Here is a tiny trained network, its code and every weight. The questions are about switching its units off for an input and a class, where a switched-off unit gives its printed mean instead of its output.

import numpy as np


def w(rows, s, z=0):
    codes = np.array(rows[::2]) - 128.0
    scale = np.full(codes.shape[1], s)
    scale[-1] = z or s
    return codes * scale


def f(y):
    return np.maximum(y, 0)


def log_softmax(a):
    a = a - a.max(-1, keepdims=True)
    return a - np.log(np.exp(a).sum(-1, keepdims=True))


def net(x, mask):
    res = np.array(x, float).reshape(1, 8) / 4 @ E
    y = f(res @ A[0][:, :-1].T + A[0][:, -1])
    res = res + np.where(mask, y, B[0][:, -1]) @ B[0][:, :-1]
    return log_softmax(res[-1] @ U[:, :-1].T + U[:, -1])


A, B = {}, {}
E = w([
[235,233,127,134,176,168,102,101,104,111,143,73],'x0',
[145,114,118,49,109,44,47,156,134,69,192,219],'x1',
[158,131,116,121,225,124,151,16,231,199,119,149],'x2',
[152,180,105,145,16,138,177,146,160,216,122,181],'x3',
[170,92,159,50,88,166,239,186,34,134,205,210],'x4',
[58,108,68,76,74,134,198,143,196,105,67,163],'x5',
[183,157,227,125,83,9,142,200,176,108,169,128],'x6',
[190,83,254,104,159,115,131,110,88,149,110,113],'x7',
],0.0088)
A[0] = w([
[120,156,117,147,111,124,82,110,81,92,40,27,52],'n0',
[82,35,84,112,119,122,143,69,166,142,69,185,200],'n1',
[93,65,80,176,115,149,101,131,192,84,91,128,26],'n2',
[146,126,183,177,49,111,46,189,49,113,162,64,169],'n3',
[92,85,173,193,109,93,93,165,64,146,160,134,239],'n4',
[7,2,91,91,145,109,124,105,191,199,77,160,141],'n5',
[54,78,98,112,177,68,54,139,97,49,101,111,26],'n6',
[139,250,61,117,128,165,140,172,77,163,143,137,104],'n7',
[97,195,97,230,99,95,141,116,213,180,92,78,111],'n8',
[61,175,128,154,118,178,101,133,62,118,7,52,252],'n9',
[192,162,126,118,85,153,177,120,99,233,116,144,38],'n10',
[25,51,145,226,102,211,225,102,86,116,58,104,168],'n11',
[219,205,147,147,119,164,117,174,96,124,155,123,12],'n12',
[144,70,226,107,186,87,154,85,141,142,84,107,9],'n13',
[122,109,96,78,171,84,90,83,77,71,169,142,52],'n14',
[86,192,80,98,32,58,100,227,167,72,139,139,195],'n15',
],0.0089,0.0029)
B[0] = w([
[120,142,137,148,172,159,134,128,172,152,146,124,193],'n0',
[45,95,81,104,118,101,96,105,140,61,157,207,223],'n1',
[128,182,115,89,159,139,80,107,104,139,126,139,184],'n2',
[179,167,180,40,152,127,107,77,203,156,137,196,235],'n3',
[209,128,148,99,187,92,179,99,177,134,154,149,207],'n4',
[53,103,14,93,75,130,77,60,164,172,56,169,250],'n5',
[171,188,147,179,180,144,62,102,133,155,116,77,202],'n6',
[90,47,134,148,145,85,138,94,102,201,89,111,192],'n7',
[254,186,157,173,220,233,58,52,242,135,162,61,227],'n8',
[103,118,52,245,89,115,155,152,136,102,134,68,228],'n9',
[165,156,114,165,178,182,77,141,139,141,91,66,194],'n10',
[120,200,41,183,122,173,136,195,62,148,125,171,252],'n11',
[73,66,143,154,119,155,69,56,172,174,33,164,187],'n12',
[122,118,167,74,73,65,172,150,119,209,144,156,187],'n13',
[112,198,124,106,178,182,95,105,124,150,144,110,174],'n14',
[115,104,107,106,92,106,231,131,112,199,47,172,246],'n15',
],0.0084,0.015)
U = w([
[166,185,110,151,132,179,66,106,144,117,132,88,171],'0',
[135,177,111,159,130,154,163,165,68,154,134,81,73],'1',
[94,107,116,101,29,117,173,105,123,170,94,193,4],'2',
[197,134,248,101,120,73,155,129,146,151,146,122,147],'3',
],0.013,0.0032)

Each question gives the input, the list of numbers given to net, and the class t.
The units are the neurons (one row each of A and B). Each row of codes is followed by its name. A weight is (code - 128) times the scale printed after its matrix; where a second scale follows, it is the last column's (A, B and U).
mask holds one flag per neuron, in row order. A switched-off neuron (its flag False) gives its mean, the last column of its row in B, instead of its output. The means were averaged over made-up inputs and are rounded, as every weight is.
A unit's drop is (log p(t) with every unit on - log p(t) with that unit switched off) / (log p(t) with every unit on - log p(t) with every unit switched off).
The circuit of an input: a set's keep is (log p(t) with only the set's units on - log p(t) with every unit switched off) / (log p(t) with every unit on - log p(t) with every unit switched off). Starting from the 12 units with the biggest drops (on a tie, the unit counted first), units are removed one at a time, each time the one whose removal leaves the highest keep (on an exact tie, the one counted first), for as long as the keep stays at least 0.8.
units of the circuit, in order: the units of the circuit, biggest drop first
unit that matters most: the unit with the biggest drop
top k neurons: the k neurons with the biggest drops, biggest first
drop when u is switched off: that unit's drop, to one decimal
input [4,-6,-7,1,-4,0,-8,1], class 1: top 3 neurons -> [n11; n9; n5]
input [8,3,3,6,8,4,-2,7], class 0: top 3 neurons -> [n10; n15; n5]
input [0,-7,2,0,8,6,7,2], class 1: top 2 neurons -> [n5; n10]
input [-5,1,7,-3,-6,5,-4,4], class 2: top 2 neurons -> [n5; n1]
input [6,-3,-2,-2,2,1,0,-5], class 1: units of the circuit, in order -> [n5; n8]
input [0,-4,-7,2,6,1,-4,-1], class 1: top 2 neurons -> [n5; n11]
input [0,-1,-4,6,-8,-7,8,-1], class 3: unit that matters most -> n3
input [5,4,-7,7,8,-7,3,3], class 3: top 2 neurons -> [n3; n5]
input [-3,-8,-1,-3,5,1,4,4], class 1: top 2 neurons -> [n11; n5]
input [-3,-5,8,7,2,1,-1,2], class 0: top 2 neurons -> [n8; n10]
input [-4,-7,-7,4,-1,-2,-4,3], class 1: drop when n11 is switched off -> 0.7
input [4,5,3,-5,8,-5,-2,5], class 3: drop when n3 is switched off -> 0.0
input [6,7,4,1,4,-6,0,5], class 3: drop when n11 is switched off -> 0.1
input [-2,5,2,1,-3,1,-2,5], class 2: top neuron -> [n8]
input [8,7,-3,-5,8,-7,-1,-2], class 3: drop when n11 is switched off -> 0.2
